(in the rows, 128 means zero)
Each row of numbers stands for one thing and depends on some of the facts below. Use the named rows to name the rest.

Some things and their rows:
K964: [122 140 122 152  95 133 134  88 145 118 110 118 132 101 145 165 123 114
 167  99  88 131 136 145 123 130 127 123 158 168 122 130 115 124 119 189
  96 100 118 122 128 110  98 120 123  98 159 156 125 150 147]
K276: [113 153 145 160 102 103 144 113 156 152 105 123 123 105 124 121 117  93
 137 126 120 119 121 105 160 150 172 112 137 145 129 134 110 116 119 187
 100 115 102 118 135 120 152 102 110 123 158 155 117 142 142]
K675: [132 133 126 146 129 134 128  89 132 120 135 112 124 155 126 101  76 132
 143 124  97 164 138 113 151 141 128 125 144 140 153 125 125 129 101 195
 114 150 119 122 134 140 123 123 100 153 132 121 148 145 128]
K300: [ 98 153 124 119 111  85 117 107 173 110 107 133 141 133 126 124 116  79
 141 121 118 169 151  91 152 178 105 160 160 171 174  93  93 126 113 202
 118  77 124 126 110 151 132 105 103  59 150  85 111 159 128]
K743: [116 110 155 129 156 113 106  47 135  97 132  94 182  83 120 148 138 114
 134 110  75 110 125 100 104  83 164  85 171 144 135 116  94 164  98 137
  85  98 160 128 115 137 107 142 161 137 198 197 105 172 120]
K78: [ 74 133  95 187 136 117 122 120 210 116  92 123  97  77 127 177  60 127
 153 125 173 119 171 148 125 113 114 120 154 150 103 145  98 105  81 110
 121 177  98 127 134  92 177 168 133 159 132 175 170 192 193]
K32: [ 97 100 139 163  72 125 128 165 106 127 114 121 114 151 191 102 140 111
 200 168 137 165 127 103 139 128 216 166 147 140 124 126 123 157 128 177
 134 152 140 107  71 112 151 145  78  95 144 160  92 154 184]
K559: [114 105 155 137 160 137 122  56 159 106 113 132 117 140  97 115  90 140
 142 103  77 144 145  97 141 145 146 119 122 132 162 118 130  96 136 198
  86 142 124 104 118 155 134 124 106 168 141 153 116 146 127]
K982: [ 81 110 128 150  84 102 154  70 115  95 103 114 153 116 179  91 155 125
 142 143  64 117 122  59 202 123 157 166  75 194  88  27 148 123  93 219
 113 111  81 158 131  76 143  71 103 103 118 135 124 135 152]
K682: [103 125 145 131 139 103 111  91 135 113 148  93 192  86 129 105 117 101
 118 139 120 111 136  70 142  99 155 100 172 119 114 117  67 195  77 128
  72 133 137 127 128 129 112 156 149 156 175 191 104 169 120]
K823: [145 144 126 144 126 140 127  74 129 136 155 109 129 163 124  86  63 120
 146 136 109 171 137 122 161 144 120 122 144 121 163 118 129 137  84 202
 125 168 124 128 136 148 117 126  94 164 127 114 167 135 123]
K558: [108 153 166 148 117 104 143  95 169 146 105 140 123 101 110 120 124  84
 139 115 115 108 123  97 150 141 184 100 141 141 141 131 122 110 126 197
 100 110 113 118 115 130 155  97 112 138 160 171 113 138 147]
K457: [ 71 128 133 171 166 119 142 122 108 136 141 102 119 127 141  89 111 133
 126 124 132 127  95 115 136 165 137 133 154 130 132 147  72 137 194 122
 116 121 115 155 178 138  97 101 117  93  96 147 111  93 121]
K248: [ 76 114  91 176 123 132 147 106 213  88  85 143 106 134 156 167 103 140
 151 141 133  82 141 146 107 121 136 142 140 162 132  93 126  96  61 120
 121 172  92 143 113  83 192 146 109  97 144 169 172 184 188]
K709: [125 131 126 152 117 128 132 102 145 115 115 109 125 136 132 107  94 132
 129 111  93 148 135 100 154 145 133 132 139 152 143 121 116 119 112 187
  91 134 111 121 139 136 116 129 107 144 142 126 130 148 129]
K831: [126 131 122 158 123 125 135 118 138 106 115  98 122 143 140 102  90 144
 112 106  79 154 137  97 160 154 132 129 138 158 152 127 115 108 112 178
  78 122 104 117 149 145 121 126 105 147 137 103 116 151 117]
K305: [106 144 131 161 104 106 121 109 152 122 131 111 134  94 136 120 104 111
 135 125 129 143 152  95 155 121 130 121 152 151 136 143  93 139 102 177
  86 128 115 112 132 131 119 143 132 134 127 153 113 156 150]
K111: [124 143 170 129 135  96 135  89 144 147 129  90 185  85 103 114 129  73
 113 116 102  93 105  79 137 130 199  80 161 119 121 123  88 169  95 152
  78 113 128 133 128 124 138 109 141 159 200 192 102 151 103]
K804: [ 70 135 133 173 163 117 140 125 108 138 134 102 115 127 136  91 112 133
 129 118 131 125  98 116 129 165 139 138 155 131 130 145  64 137 188 120
 119 123 114 153 173 144 100  99 114  96  96 138 119  91 116]

Some facts about the things:
pire: points at; flaklon: sits directly inside
K632	pire	K153; K877	pire	K49; K877	pire	K160; K877	pire	K518
K495	pire	K658; K495	pire	K964; K495	pire	K602; K495	pire	K54
K812	pire	K292; K812	pire	K558; K812	pire	K153; K812	pire	K523
K951	pire	K54; K208	pire	K939; K208	pire	K954; K638	pire	K314
K383	pire	K276; K383	pire	K564; K5	pire	K588; K696	pire	K507
K249	pire	K70; K227	pire	K52; K162	pire	K916; K162	pire	K220
K675	pire	K133; K675	pire	K978; K204	pire	K49; K204	pire	K682
K803	pire	K507; K944	pire	K964; K944	pire	K977; K772	pire	K519
K14	pire	K506; K14	pire	K655; K14	pire	K620; K819	pire	K335
K562	pire	K743; K562	pire	K506; K623	pire	K13; K623	pire	K220
K286	pire	K305; K286	pire	K216; K2	pire	K786; K2	pire	K753
K207	pire	K276; K207	pire	K111; K559	pire	K292; K559	pire	K506
K559	pire	K268; K560	pire	K133; K560	pire	K939; K873	pire	K226
K873	pire	K78; K873	pire	K160; K873	pire	K216; K683	pire	K690
K683	pire	K387; K683	pire	K194; K724	pire	K160; K236	pire	K757
K236	pire	K112; K236	pire	K175; K64	pire	K860; K64	pire	K492
K64	pire	K982; K709	pire	K300; K444	pire	K593; K444	pire	K558
K444	pire	K168; K444	pire	K111; K660	pire	K982; K831	pire	K507
K831	pire	K618; K190	pire	K49; K190	pire	K492; K789	pire	K52
K789	pire	K147; K789	pire	K588; K789	pire	K651; K171	pire	K982
K171	pire	K32; K171	pire	K753; K171	pire	K248; K721	pire	K975
K44	pire	K658; K44	pire	K743; K134	pire	K954; K134	pire	K620
K134	pire	K975; K209	pire	K602; K209	pire	K168; K823	pire	K939
K823	pire	K588; K823	pire	K70; K170	pire	K21; K170	pire	K786
K170	pire	K753; K607	pire	K832; K593	flaklon	K175; K632	flaklon	K175
K877	flaklon	K564; K876	flaklon	K13; K753	flaklon	K944; K797	flaklon	K310
K743	flaklon	K690; K982	flaklon	K175; K832	flaklon	K819; K889	flaklon	K153
K786	flaklon	K506; K495	flaklon	K175; K812	flaklon	K175; K964	flaklon	K457
K305	flaklon	K564; K951	flaklon	K105; K978	flaklon	K13; K208	flaklon	K690
K840	flaklon	K278; K314	flaklon	K944; K955	flaklon	K236; K111	flaklon	K690
K638	flaklon	K944; K926	flaklon	K977; K383	flaklon	K977; K651	flaklon	K819
K5	flaklon	K278; K696	flaklon	K310; K249	flaklon	K310; K227	flaklon	K564
K162	flaklon	K819; K954	flaklon	K153; K335	flaklon	K13; K78	flaklon	K944
K675	flaklon	K977; K292	flaklon	K153; K114	flaklon	K979; K204	flaklon	K175
K518	flaklon	K975; K248	flaklon	K944; K658	flaklon	K979; K492	flaklon	K506
K803	flaklon	K310; K772	flaklon	K819; K14	flaklon	K286; K168	flaklon	K506
K562	flaklon	K457; K70	flaklon	K236; K663	flaklon	K655; K387	flaklon	K690
K623	flaklon	K175; K276	flaklon	K278; K147	flaklon	K175; K2	flaklon	K105
K682	flaklon	K690; K52	flaklon	K804; K207	flaklon	K804; K559	flaklon	K236
K523	flaklon	K310; K519	flaklon	K804; K220	flaklon	K112; K49	flaklon	K278
K133	flaklon	K506; K560	flaklon	K506; K216	flaklon	K564; K873	flaklon	K690
K268	flaklon	K112; K683	flaklon	K979; K916	flaklon	K278; K724	flaklon	K310
K602	flaklon	K506; K64	flaklon	K819; K620	flaklon	K13; K244	flaklon	K506
K21	flaklon	K819; K709	flaklon	K112; K95	flaklon	K690; K160	flaklon	K944
K194	flaklon	K979; K630	flaklon	K975; K637	flaklon	K105; K444	flaklon	K819
K660	flaklon	K310; K226	flaklon	K153; K54	flaklon	K112; K831	flaklon	K457
K558	flaklon	K564; K739	flaklon	K457; K860	flaklon	K655; K190	flaklon	K310
K532	flaklon	K175; K789	flaklon	K977; K618	flaklon	K13; K757	flaklon	K655
K32	flaklon	K819; K171	flaklon	K564; K721	flaklon	K236; K300	flaklon	K13
K44	flaklon	K819; K134	flaklon	K979; K209	flaklon	K153; K507	flaklon	K944
K823	flaklon	K979; K939	flaklon	K13; K588	flaklon	K236; K170	flaklon	K944
K607	flaklon	K975

Which thing is each row?
No name comes twice in this set of rows, the named rows included.
[ 77 123  89 186 192 148 142  98 166 127 103 109  94 130 124 161  67 151
 165  75 140 100 108 190  77 179  91 154 162 123 109 158  84 102 172  84
 134 165 105 166 172  94  97 119 112 111 105 156 165 125 139] : K944
[161 168 139 170  55 142 170  55 168 139 113 159  95 118 169 137 112 137
 148  64  77 119 136 149 142 146 155  84 148 152 163 189 148 112 105 242
  78 134  98  94 128 116  73 125 145 116 133 167  91 142 183] : K602
[102  97 143 150 100 137 125 159 117 117 120 111 125 161 176  81  99 116
 208 145 142 180 153 101 151 150 182 184 145 106 121 131 124 149 129 196
 119 185 138  99  74 123 124 153  72 146 123 149  89 161 160] : K64
[ 88 129 127 170 167 124 142 127 113 135 137  93 116 149 131  74  95 145
 118 105 116 134 101 111 129 192 126 147 145 120 140 141  72 129 191 120
 103 126 109 151 187 152  88  98 105 118  95 124 113 101 103] : K236
[150 159 141 171  72 145 166  74 153 135 124 142  90 144 170  91  94 163
 120  94  70 137 148 113 166 144 157  94 134 146 183 178 144 101  91 233
  69 149  94  91 133 136  97 142 138 137 110 145  97 143 172] : K244
[109 131 131 154 109 109 143  77  99 125 108  86 140 114 153  99 107 143
 125 108  54 152 127  74 205 138 146 146  77 180 101  57 158 103 108 221
 105 119  72 160 148  97 139  65 112 158 127 109 140 137 126] : K532
[118 118 137 147 141 130 120  73 140 104 127 125 123 144 118 114  95 141
 142 126  87 156 147 100 137 124 132 119 136 150 169 115 123 113 115 189
  99 139 127 116 125 151 130 129 116 151 135 138 132 150 139] : K721
[115 139 157 150 103  97 155  76 117 161  96 109 139  86 127 100 117 105
 140  90  69 124 117  75 210 151 174 135  63 172  79  70 160  96 132 226
  99 103  61 169 145  85 154  37 107 158 140 142 133 121 128] : K593
[129 125 170 159 113 126 131 158 116 174 106 108 110 143 129  97  82  95
 207 105 131 182 139 116 153 179 212 148 126  94 117 158 137 126 172 210
 117 175 126  95  85 122 144 125  67 195 155 161  92 145 137] : K444
[114 110 102 180  92 151 148 148 133  88 132 122 100 132  97 156 129 102
 145 188  86 138 126 112 161  91 127 124 138 192  99 123  94  87 142 209
  72 107 114  91 182 134 135 115  42 135 132 140 158 112 125] : K797

The same things again, as new rows of numbers:
Named rows:
K227: [172  93 122 137 117 144  94 154 129 140 145 113 144 139]
K13: [193 120 137  93 121 133 146 170 124 152 149 107 137 145]
K171: [104 103 110 137 120 150  89 157 148 149 152 114 150 133]
K244: [161  86 119 106 128 173  80 162 124 147 168 103 163 120]
K387: [190 103 100 169 132 152 117 150 136 143 119  72 167 136]
K564: [165 113 139 115 125 156 138 173 116 162 126 114 149 143]
K49: [124  99 113 119 111 142 104 175 126 128 135  92 169 130]
K797: [ 76  84 147 134 135 145 130 180 142 128 134  97 110 133]
K651: [204  93 122 166  83 157 142 175 128 111 141 129 160 128]
K507: [141  99 135 131  78 157  87 180 132 146 155  67 140 169]
K444: [126  96  76 170  88 168 160 165 125 132 150 138 139 133]
K876: [182 105  86 102 107 116 119 163 134 137 159 107 130 136]
K982: [ 90 108 151 135  82 141  72 161 129 146 123  97 142  91]
K607: [133  99 119 134 117 150 109 158 133 139 153 104 142 138]
K5: [169  92 129 139 114 146  95 153 128 135 139 111 143 144]
K105: [140 112 152 114 126 154 140 165 121 154 136 113 154 148]
K495: [ 44  94 146 140  80 140 116 126 123 163 136 103 137 107]
K964: [152  90 120 115  99 145 139 163 134 155 132  94 161 130]
K506: [151 106 151  66 128 185 136 163 121 147 135 103 168 129]

Rows to name:
No name comes twice in this set of rows, the named rows included.
[164 102  97 169 135 151 115 147 136 143 118  82 170 139] : K95
[153 113 156 114 125 154 142 169 120 156 135 104 154 146] : K112
[169  83 103  96 119 176  93 170 118 162 150 103 164 112] : K168
[164 114 159  93 119 161 143 161 127 138 121 105 153 144] : K975
[172  98  92 144 122 153 138 144 143 142 105  71 173 135] : K743
[140 113 148 145 107 166 171 168 122 140 150 132 160 144] : K819
[197  84 138  97 122 170  73 164 124 136 155 102 166 119] : K133
[ 45 104 116 140  88 154  97 136 116 151 133 106 105 106] : K812
[184 100  73 162 128 154 119 157 131 153  97  83 157 132] : K111
[ 81  87 124 120 131 156 143 185 136 130 116  97  97 130] : K523
[118  91 120 124 107 145 130 154 133 155 147 105 156 139] : K951

